(in the rows, 128 means zero)
[111 141 109 107 131  99 146 118 144 127 119 128 127 171 136  91 105 114
  87 107 128 153 133 143 161 140 105 143  97  81 117 120 144  93 115 130
 130 147 127 118 135 151 138 124  97 102 111  88 117]
<22>
[ 93 113  93 109 150  85 146 126 153 113  91 131 128 172 145  89 129 123
  89  90 125  89 131 134 180 162 115 150 108  71 114 133 131  83  95 146
 117 135 100 138 135 121 119 142  80 101 110  89 103]
<68>
[130 163 120 127 133 126 123 110 136 157 160 111 115 127 139 113 137 136
 144 104 138 116 158 146  92 137 108 145 129 151 122 101 120 147 112 147
 138 148 129 116 142 123 139 126 154 148 150 131 142]
<24>
[127 142  99 122 150 127 127 102 146 154 144 162 130 144 138 137 110 144
 150 113 156 152 121 150 123 111  96 131 130 150 102 118 128 142  79 159
 111 149 130 127 139 143 143 128 134 149 119 107 144]
<22>
[ 99 123  73 109  92 108 140 100 135 109 117 142 128 144 139 150 106 146
 125  95 143 118 137 117 137 142 121 116  84 142 104 129 166 133 101 144
 113 102 152 141 138  96 120 136  94 104 131 133 128]
<144>
[141 178 141 137 148 141 125 130 149  84 150  95 110 117 120 164 126 131
 133 146 101  96 109  99 143 142 124 164 106 169 166 123 136 149 147 105
 129 123 139 140 149 132 145 121  97 133  98 108 106]
<113>
[120  94 104 114  80 106 115 123 104 125 129 161 125 176 132 144 108 104
 170  93 140  77 134  91 147 127 130 111  73 140 151 131 153 178 132 181
 145  94 145 150 146 105 130 116 127 104 106 175 122]
<121>
[113 137 185 117  97 161 143 122 127 128 162  97 133 107 115 155 132 108
 125 143  89 102  91  95 153 144 100 176 107 170 176 142 155 144 141  99
 112 130 124 123 153 147 184 123  82 132 123 116 136]
<34>
[108 128  94 111 112  89 149 121 144  99 128 112 118 196 122  58 108 125
 102  92 158 164 149 147 167 146 126 161  76  80 114 125 146  97 108 139
 132 155 136 104 141 140 126 116  92  88  89  95 126]
<21>
[111 119 104 115 122 102 144 114 139 104 124 112 135 168 124  80 125 122
  81  87 137 144 134 160 156 130 111 146  84  84 126 120 151  87 118 144
 140 139 129 131 128 148 142 123  86 100 120  61 112]
<196>
[107 125  83 121  91 111 144 111 108 117 121 135 129 157 138 127 110 114
 123  99 137  86 144 105 114 140 127 110  93 129 126 149 149 108 113 152
 115 118 136 133 141 100 136 128  91  90 148 126 128]
<24>
[114 135 116 106 145 104 144 125 143 103 114 123 140 163 127  80 126 138
  96 114 135 131 140 130 140 123 117 144  96  60 120 121 145  78 129 152
 136 134 110 114 130 132 132 118  90 113 112  79 112]
<196>
[ 95 129  78 126 108 113 146 120 133 101 124 146 147 177 134 100 122 143
 123 131 133  97 147 111 118 126 129 109  95 162 111 131 140 136 121 171
 120 124 131 130 128 106 130 102 114 122 127 107 121]
<115>
[147 127 125 128 175 151 101 141 145  63 157 108 119 115 133 170 122 105
 147 148 103 138 117 127 154 126 134 156 146 168 162 120 123 145 137 127
 124 133 127 113 127 138 139  95  86 136  92  92 123]
<196>
[ 92 136  61 125  82  93 153  86 136 146 142 160 102 207 167 100 108 136
 138 101 150 121 118 113 163 133 143  85  93 143 100 111 133 149 107 173
 119 146 146 127 146 115 135 118  90 123 111 108 115]
<96>
[112 170 144 155 132 141 115 118 127  88 158 149  78 123 116 187 128 136
 110 133  86 144 128 112 158 137 133 137 106 229 178 154 134 160 123 118
 135 131 149 146 104 149 146 116 118 109  72 101 107]
<96>
[124 115 154 113 147 100 151 107 137 116 114 136 131 158 114 118 146 128
  96 126 120 120 168 105 156 111  86 170 112  49 108 149 148 104  71 126
 134 151 121 138 161 111 143 127 109 103  82  94 123]
<196>
[113  97 123 120 177  75 146 139 161 134  95 120 119 140 145  65 144 164
 142  86  86  91 169 104 132 153  81 142 118  45  76  90 143  51 110 120
 155 170 118 138 126 129 128 132 114 147  98 150  80]
<121>
[ 97 132 110 109 148 100 163 122 169 123 111 122 132 166 145 100 110 135
  88 101 110 127 138 118 151 140  86 156  72  91 106 115 130  96 109 139
 148 158 153 113 128 129 112 120 125 117 114  77 105]
<144>
[135 171 125 125 157 130 129  96 142 160 152 135 127 126 135 148 105 127
 146 111 138 140 141 124  97 118  93 160 128 151 127 111 143 140 115 156
 134 147 124 119 129 140 126 107 132 125 136 115 140]
<22>
[171 153  91 129 194 122 104 112 116 143  93 112  75 117 119 127 125  79
 132 155 182 127 155  64 103  93  88 163 170 137 150 109 101 135  59 156
 111 131  95 142 164 100  34 125  89 146 123 113  94]
<22>
[121 121 130 113 152 168 117 131 146  86 152 122 103 125 111 159 144 131
 139 134 111 103  95 106 144 156 109 174 107 198 165 133 160 152 112 111
 126 133 123 147 134 136 136 129 118 145 108 132 113]
<144>
[122 176 138 100 120 139 134  96 102 170 109 104 123 146 119 145 141 138
 118 127 151 109 106 167 106 132 110 171 138 177 108  97 127 124 136 133
 137 139 106 141 135 125 153 137 112 134 139 103 144]
<113>
[118  71 113 129 164 132 122 111  90 138 143 130 138 122 138 130 158 112
 129 106 136 182 157 174  98 143 114 194 129 171  91 127 124 106 132 130
 158 168 134  88 125  98 103 144 139 142 160 137 111]
<24>
[102 119  73 133  88  90 131 117 118 132 106 134 130 145 126 126 104 127
 143 125 147 124 136 119 121 136 130 108 100 140 107 136 133 101 118 152
 115 130 118 129 123 109 116 143  75 102 121 101 134]
<24>
[137 161 110 130 127 117 138 108 136 167 138 121 112 126 141  90 132 162
 123  99 153 109 147 115 122 126 121 131 122 143 136 111 125 144 102 127
 123 133 127 137 147 137 114 137 131 144 144 121 139]
<121>
[128 108  72 118 101 115 120  81 145  87 137 143 161 198 130 146 139 112
 122 122 177  74 123  98  94  93 128 126 102 132 105 126 172 129 135 209
 132 119 134 148 136  88 126 177  74  82 114  93 117]
<136>
[103 123  48 128  51 117 146 119  95  99 125 147 130 202 135 123 131 122
 126 114 143 126 156 120 121 135 137 108 104 163 104 109 168 137 134 165
 102 107 136 119 143 109 138 127  82  97 142 110 112]
<96>
[117 121 109 117 111  95 169 116 153 134  99 162 142 166 140  85 131 160
  86 106 168 130 119 103 155 119 106 114  83  87 117 138 149  87 101 126
 119 140 122 115 146 137 143 142  82 126 108  66 117]
<121>
[134 138 129 132 139 121 138 145 132 155 139 128 102 137 142 114 127 181
 123  98  93  88 173  82 128 116  99 137 142 137 150 112 127 144 101 105
 119 149 113 136 131 133 100 114 164 129 123 114 135]
<145>
[114 122  11 124  92 117 167 131  94  88 146 141 130 199 136 143 157 142
 102 121 177 124 162 128  99 146 151 119  87 141 106 116 164 117 111 161
 125 152 128 112 121  95 127 163  87 111 128  91 142]
<121>
[154 118 153 132 151 154 109 147 127  88 142 152 118 153 122 171 145 134
 137 139 115  97  87 106 135 167 141 138 135 160 177 106 138 128 112 125
 142 141 135 124 133 146 172  94 102 139 115 103 114]
<136>
[149 124 132 124 128 167 141 147 115  61 132  92 116 160 126 154 150 119
 117 118 111 129 128 117 143 152 112 174 115 207 199 116 148 126 132 117
 115 115 137 126 120 131 139 111  84 132 124 106 107]
<34>
[120 110 106 127 158 113 131 107 122 134 143 128 135 140 134 148 153 113
 154 118 146 143 167 132 131 123 115 145 103 138 108 114 106 160  99 165
 148 156 120 132 150 114  67 119 142 157  96 127 144]
<145>
[143 110 136 131 158 150 135 125 138  87 158 115 121 151 131 141 143 109
 128 128 100 107 100 105 152 145 134 162 121 185 172 117 136 138 134 114
 126 115 154 142 150 131 152 127 118 139 121  93 119]
<68>
[122 143  90 106 153  88 141 128 149 109  99 130 134 171 125  90  93 148
  79  99 138 146 134 117 155 125 102 141  93  81 122 118 149  74 104 136
 123 138 128 129 130 134 135 129  86 117 113  90 102]
<22>
[ 78 126 118  93 137  96 143 130 140  87 144 155 181 182 118 108 122 137
  90 112 137 141 126 165 163 155  88 151  85  74 125 136 149 140 118 179
 139 138 132 140 117 131 185 119  97  92 113 101 108]
<34>
[128 114  80 132 113 106 133 138 141  95 105 154 136 171 126 118 116 132
 118 121 137  98 143 109 111 147 129 119  88 151 136 136 146 116 125 153
 125 110 134 132 127 101 134 115 109 109 117 113 112]
<115>
[111 155  92  98 122 112 129 110 129 176 148 134 136 139 127 106 134 171
 135  99 133 151 158 134 111 136 127 151 118 143 107 103 143 132  91 126
 111 153 119 124 151 148 143  99 106 105 120  98 171]
<21>
[132 158 104 125 119 112 145 127 121 109 114 170 139 166 131 123 101 135
 120 124 126  74 144 130 119 132 116 138 104 128 126 125 144 108 140 165
 138 123 126 126 124 108 126 138 102 105 126 119 118]
<34>
[150 134 135 135 149 162 136 145 132  86 126 103 106 166  96 165 152 125
 118 137 129  97  88 115 155 117 111 154 104 191 196 138 153 154 104 129
 116 112 129 155 140 138 173 140 104 152 107 107 104]
<121>
[149 177 155 108 146 139 182  93 154  77 152 134 126 193 165  89 155  55
  78 140 120 168  98 171 150 189 115 124 141 108 133 107 123  99 203 137
 142 145 124 109 117 162 135 114 126 121 123  88 113]
<136>
[123 155 110 139 130 117 126 113 126 125 148 115 144  87 138 129 137 165
 133 109 137 132 167 146 106 130 107 147 133 151 114 101 110 147 123 155
 131 130 141 122 125 109 125 120 123 162 139 114 124]
<196>
[163 150 123 145 136 145 143 132 131  84 140 128 136  83 119 149 156 121
 118 136 138  85 111 119 156 139 136 162  88 182 164 122 153 134 121 119
 122 127 132 125 133 165 143 146 124 159 123  64 115]
<121>
[121  97 106  99 155 162 146 154  63  62 147 159 104 156 140 127 133 130
 124 109  96  88 109 122 176 149 104 168  72 252 188 124 169 145 149 111
 126 117 134 136 127 136 112 129 106 146 112 110  93]
<196>
[102 141 104 106 149  97 151 142 120  87 109 116 134 157 132  80 115 136
  72 101 153 142 138 140 147 135  87 149  91  93 113 127 131 108 122 133
 127 140 112 135 135 125 112 139  96 113 132  81  94]
<113>
[103 169  72 125  96 114 142 122 103  81 119 134 113 192 117  96 101 135
 123 115 136 109 145 148 136 157 141 132  92 147 113 135 157 105 136 150
 131 129 122 147 129 108 127 129  63 109 125 156 115]
<196>
[ 99 117  23 136 110 108 157 122 156  76 128 100 127 188 131 102 128 110
  97  89 151 102 135 135 120 158 163 105 105 116 122 148 114 113 105 163
 104 104 152 141 127 105 134 100 110  82 154  93 116]
<68>
[155 160 117 128 116 134 124 118 115 119 146 119 129 125 140 131 138 146
 112 102 144  81 144 120 100 135 113 151 154 162 125  96 123 140 121 149
 140 146 116 146 138 105 107 132 118 149 149 122 133]
<136>
[117 141 121 101 145  97 144 120 149  86 113 130 135 146 138 103 116 113
  87 118 148 122 130 123 159 137 100 136 109  48  93 128 135  96 113 123
 137 158 124 147 135 146 125 130  98 101  93  81 114]
<113>
[120 126 121 113 119 114 150 128 136 106 129 132 109 137 136  98 110 133
  87  92 136 116 113 118 155 130 113 140 103  64 120 147 135  78 109 129
 140 155 112 135 139 131 134 133  97  84 106  78 107]
<144>
[136 144 115 125 128 135 120 113 134 123 149 129 143 121 127 131 137 132
 124 109 150 120 140 124 101 118 107 128 134 135 127  94 125 125 122 152
 133 140 125 118 134 142 135 131 116 153 154 106 134]
<34>
[129 136 144 125 128 167 139 126 144 109 157 124 120 152 140 150 149 115
 142 135  83  99  84 107 161 124 125 120  98 169 171 121 131 152 125 133
 131 130 144 151 154 154 159 130 121 128 120  91 108]
<144>
[150 126 140 132 142 139 128 141 141 104 131 100 125 109 130 148 142 105
 124 141 106  99 109 121 148 129 122 161  88 179 172 117 156 162 116 115
 128 126 137 157 133 120 150 123 115 150 118 102 106]
<113>
[132 149 132 120 124 129 140 118 118 147 139 125 152 130 119 115 156 157
 141 113 172 117 131 136  94 139  95 153 143 135 116 107 121 132 117 162
 121 161  91 125 122 146 141 120 133 131 138 107 140]
<136>
[120 141  98 112 137 118 113  99 125 151 163 123 123 158 128 107 137 143
 149  91 130 108 163 142 150 117  96 149 124 180 164  94 132 181 109 158
 146 145  88 140 138 121  99 122 129 121 124 128 147]
<196>
[112 166 107 143 117 116 142 112 141 173 142 132 112 126 133 125 136 175
 149 119 130 115 128 152 125 115 103 123 128 165  97  85 128 147 102 152
 122 151 117 118 139 140 157 128 121 169 118  93 123]
<96>
[118 130  86 139 104 101 151 113 108  95 111 135 141 183 134 137  95 121
 134  84 140 107 156  99 147 145 134 109  74 156 137 142 134 119 116 154
 108 123 148 129 137 110 125 137 111  99 147 147 126]
<145>
[143  99 129 114  75 142 176 158 142 162 131 146 102 101 162  94 120  78
  47  93 146 153 149 146 114  74  80 139  91  47 118 164 211 123  77  89
 124 145 105 145 134 151  70 131 105  86 144  63 135]
<34>
[115  99  70 104 109 120 119 128 143  68 123 142 144 166 127 154 109  92
 120 136 130  73 130  79 106 118 126 107 122 135 108 130 135 121 140 166
 147 123 150 154 106  79 119 143 113 110 127 142 115]
<34>
[173 143 135 147 185 159  83 118 175 103 102 107 144 112 107 183 156  67
 110 168 111  70 112  67 142 149 143 180 132 211 221 110  97 130 106 120
 181 135 167 159 117 115  91 125 117 149 116 125 101]
<68>
[146 136 135 134 137 152 125 140 143 103 134 118 116 148 126 151 139 124
 117 137  91 106  98  93 156 128 128 134  86 187 194 122 155 133 125 117
 122 121 134 148 145 150 148 126  88 154  98 101 106]
<115>
[115  98 104 117 127 108 151 140 153  89 123 142 155 162 133 104 128 125
  92 118 145 115 122 128 140 145 101 139 120  62 101 133 144 109 112 140
 129 153 126 124 124 140 124 107  98  99 116  75 107]
<136>
[113 124 101 106 150  94 139 119 153 129 125 116 115 165 121 102 113 113
  93  94 148 152 125 133 134 149 103 154  81  77 129 133 147  93 119 134
 131 140 131 113 129 150 132 120 112  98 120  78 113]
<24>
[137 146 129 137 147 146 129 140 140  76 143 122 131 128 123 149 129 129
 122 142 102  84 100 112 159 137 126 139 103 195 178 119 147 148 128 132
 126 121 131 139 138 139 159 107  94 154 112  94 103]
<115>
[135 169 113 121 144 134 123 116 117 124 147 106 144 129 128 108 126 150
 120 110 146 123 166 144 105  98 100 154 148 147 132 101 117 148 129 167
 132 143 126 135 113 125 129 103 124 148 131 123 136]
<196>
[157 165 138 125 170 144 126 117 149  94 151 109 151 138 112 151 136 148
 112 133 111  96 114 115 140 129  99 162 110 185 184 103 144 135 133 130
 137 122 143 137 154 133 174 125  95 153  95 107 118]
<115>
[112 172 111 108  78 137 139 111 134 162 149 106 134 159 133 100 136 158
 126 114 144 106 128 115 134 101 119 123 129 141 140  87 132 172 121 170
 121 140 115 140 125 143 114 133 141 152 147 104 150]
<21>
[111 100  80 130  95 113 166 100 112 109 132 138 136 165 144 117 141 142
 118  66 144  62 133 132 119 152 116 122  91 161 110 144 136 127 139 142
 152 121 153 174 144  98 128 155 103 109 147 134 105]
<121>
[122 159 109 124 146 123 116 108 118 147 147 120 138 151 137 126 134 164
 149  96 145 134 158 115 123 115 107 150 131 158 126 112  92 140 103 156
 129 160 134 117 148 133 118 126 132 130 135 116 130]
<24>
[110 120  72 125 110  95 132 102 147 108 123 144 129 186 125 104 113 124
 136 109 147 109 154 120 135 148 124 143  98 133 106 119 166 122 104 154
 131 116 144 110 152 107 128 121 103  93 130 120 123]
<121>
[108 133 100 109 146 127 104 105 135 195 133 150 140 139 144 115 136 111
 125 122 142 140 137 120 109 137  98 134 108 162 136 113 115 140  96 155
 112 144 119 116 156 132 104 151 120 150 128 133 150]
<145>
[ 82 116 132 101 116 100 147 124 113 149 100 140 133 188 130  82 119 139
 105  95 131 154 140 121 156 164 106 173 106  92 105 127 148  92 111 118
 128 141 127 136 134 152 114 129 104  77 130 104 122]
<68>
[120 167 132 111 158 135 116 115 135 152 142 113 110 157 143 118 123 162
 134 110 112 113 137 108 123 112 109 155 146 143 108 104 118 135 125 142
  97 143 112 133 156 151 114 140 126 166 116 117 144]
<145>
[104 113  69 129  94 110 133 132 121  97 117 147 118 193 129 103 114 126
 140 129 136 106 135 123 112 145 138 111  98 160 113 126 147 119 132 170
 129 116 132 131 125 100 129 106 102 104 115 123 108]
<115>
[110 134 104 117 151  95 146 115 128 118 120 130 113 156 127  95 111 118
  85  99 136 138 128 160 156 135 108 134 101  86 118 144 146  88 119 127
 129 145 111 121 130 136 133 145  94 104 128 105 106]
<24>
[138 153 136 123 135 148 107 113  96  76 178 107 118 139 122 180 123 143
 111  96  86  73 106  82 185 143 121 164 108 142 187 117 107 141 129 137
 133 126 159 168 169 144 133 131 118 157  85 110 121]
<113>
[131 155  96 123 100 142 176 108 104 144 170 107 167 125 142 133 129 145
 120 112 123  99 123 134 133 125 109 126 142 127 126 122 132 164 123 164
  86 141 126 149 121 133 132  99 140 158 149 138 157]
<136>
[133 184 144 152 123 105 141 131 155 161 148 118 132  57 158 115  96 151
 107 113  72  96 157 108 117  95 100  96  84 173 128  85 145 140 111  87
 163 143 149 147 171 118 131 163  86 129 171  82 125]
<144>
[145 134 102 153 161 115 149 117 149  86 100 158 155 183 170 134 149 152
 120 108 143  43 180 114 111 137 119  92 117 141 134  86 112 131 143 155
 115 136 136 111 117 145 112 153 112 164 126  77 135]
<145>
[140 177 127 126 132 128 125 120 134 141 124 114 156 141 129 140 142 175
 121 107 138 105 163 147  98 128  94 173 146 145 107  99 117 143 116 148
 130 138 136 132 139 137 115 128 123 117 131 103 135]
<136>
[116 146  81 126 106  88 160 110 120 126 109 134 125 185 121 119 114 135
 143  89 145 145 137 133 135 136 129 104  73 153 133 109 145 102 121 165
 117 114 124 100 141 110 151 139 103  96 152 109 116]
<21>
[158 156 124 170 175  93 131 100 151  81 100 100 161 182 119 150 124 130
 129 141 142 170 183 167 121 157 131 119 130 127 149 119 114 127 141 148
 149 106 176 148 100 105 127 192 110  92 127 163 126]
<121>
[131 132 125 137 112 130 130 123 109 152 129 118 111 167 138 127 149 123
 154  97 133 124 158 105 113 107 130 114 142 180 123  86 100 150 111 128
 153 147 134 138 152 125 116 116 147 134 165 131 131]
<68>
[101 131  88 131 130 124 156 126 133  90 142 134 133 170 133 104 124 126
 115 129 116 124 153 123  72 116 116  98  79 190 129 140 169 123 143 161
 135 104 121 132 135  79 130 120  98 106 143 117 119]
<115>
[114 147 115 131 112 126 139 106 111 178 140  94 134 132 120 127 143 152
 138 106 146 166 135 149 120 141 106 146 128 145 125 102 117 153 136 146
 112 140 107 133 132 148 124 131 111 165 131 140 141]
<96>
[118 112 125 112 140  95 139 133 140  96 102 144 125 173 126  98 123 137
  80 115 114 118 132 123 157 135 119 139 105  86 104 124 153  78 125 114
 147 146 118 136 137 143 141 125  91  99 101  68 101]
<115>
[129 141 145 116 105  87 187 139 151 124 106 157 144 144 167  55  93 123
 123 125 141  96 125 155 194 140 111 145  57  48 111 126 182 100  98 140
 127 143 126 111 142 135 141 140  76 100 105  85 107]
<34>
[121 157 108 115 149 112 117 103 136 156 139 115 133 116 126 114 130 173
 116 101 183  93 155 110 109 144 116 171 131 131 126 104 128 154  93 135
 143 144 130 126 139 136 107 132 123 125 146 107 145]
<121>
[114 167 104 114 117 120 123 114 111 105 128 146 102 200 135 162  83  77
 112  91 126 112 154 144 124  88 164  91  54 129 118 122 174 152 110 188
 130 109 160 100 136 128 184 115 148  74 166 135 135]
<144>
[107 135  58 118  86 113 132 119 106 121 138 119 137 181 122 112 110 111
 143 119 129  90 152 123 106 138 135 120  96 130 123 104 168 131 123 172
 132 118 138 145 135 111 145 118  96  82 143 139 125]
<22>
[117 134  91 107 151  96 168 125 148  88 120 109 131 192 143 102  91 158
  98  88 119  82 121 110 148 138 114 157 103 101 103 130 141  87 129 161
 128 148 114 144 126 106 128 119 103 119 122  83 110]
<115>
[146 132 138 116 129 133 126 123 163 139 143 109 104 134 126 129 154 113
 124 143 141 117  74  88 169 140 148 144  85 154 180  99 150 153  98 121
 141 137 146 132 146 151 167 125 124 164 121  84 110]
<121>
[110 111 115 129 123  97 181 119 153 124 101 128 149 146 146  95 122 128
  82  95 126  98 129 128 169 142  99 160 102  72 105 127 148  86 114 132
  99 141 129 118 113 150 132 136 118 135 123  61 122]
<68>
[144 123 145 136 135 153 122 132 146 110 131 101 124 145 125 159 132  95
 132 137  95 117 104 116 148 123 109 162 103 178 169 115 136 139 122 127
 124 128 147 139 147 156 157 115  93 152  99  80 114]
<22>
[103 115 137 120 129  96 146 124 125 145 105 144 112 191 132  93 115 140
  98  93 129 152 121 127 167 138 108 147  93  97 124 132 145  99 103 131
 127 150 115 123 150 142 157 131  77  99 113  87  97]
<96>
[113 148  91 121 113  96 140 117 139 138 123 143 142 153 138 118 107 123
 124 120 142 104 141 115 122 128 122 120  83 123 113 124 151 122 115 163
 146 134 137 138 131 113 126 157 105  95 127 110 131]
<121>
[102 105 102 136 139  87 146 125 163 127 109 140 136 158 121  89 124 119
  81 109 129 141 127 146 160 141 113 126  63  77 133 134 154  89  90 117
 139 153 117 129 141 163 146 130  62  95 113  48 106]
<22>
[ 99 131 134 114 129 101 147 121 121 152 118 113 107 156 121  74 122 126
  86 113 132 157 130 128 143 115 112 146  86  84 121 131 145 110 100 140
 146 132 127 144 155 132 124 110  86  93 108  82  93]
<96>
[ 97 105  61 128  98 119 144 124 135  90 109 121 151 151 126 119  96 111
 121 124 141  88 137 118 110 123 118  99 104 115 107 142 157 126 107 166
 101 112 147 146 114 102 139 124  87  96 147 135 123]
<144>
[140 188  92 130  84 141 109 130 111  79  98 142 112 171 141 152 116  93
  95 119 120 100 181  47  84  96 129  85 129 127 145 128 147  96  79 173
 103 103 165 158 139 116 148 114  87  68 146 109  98]
<22>
[114 120  50 120 107 107 150 110 138 126 115 148 148 181 141 127 116 107
 129 113 128  84 147 110 122 133 124  98  79 135 149 132 157 128 102 180
 126 113 137 151 116  96 120 122 113  83 133 126 121]
<22>
[118 132  66 110 124 112 157 129 133  82 115 129 132 182 133 135 122 139
 119  93 156  83 149 103 125 154 123 133  91 133 140 140 154 123 100 162
 138 114 131 138 130  86 117 116 106  87 136 126 116]
<121>
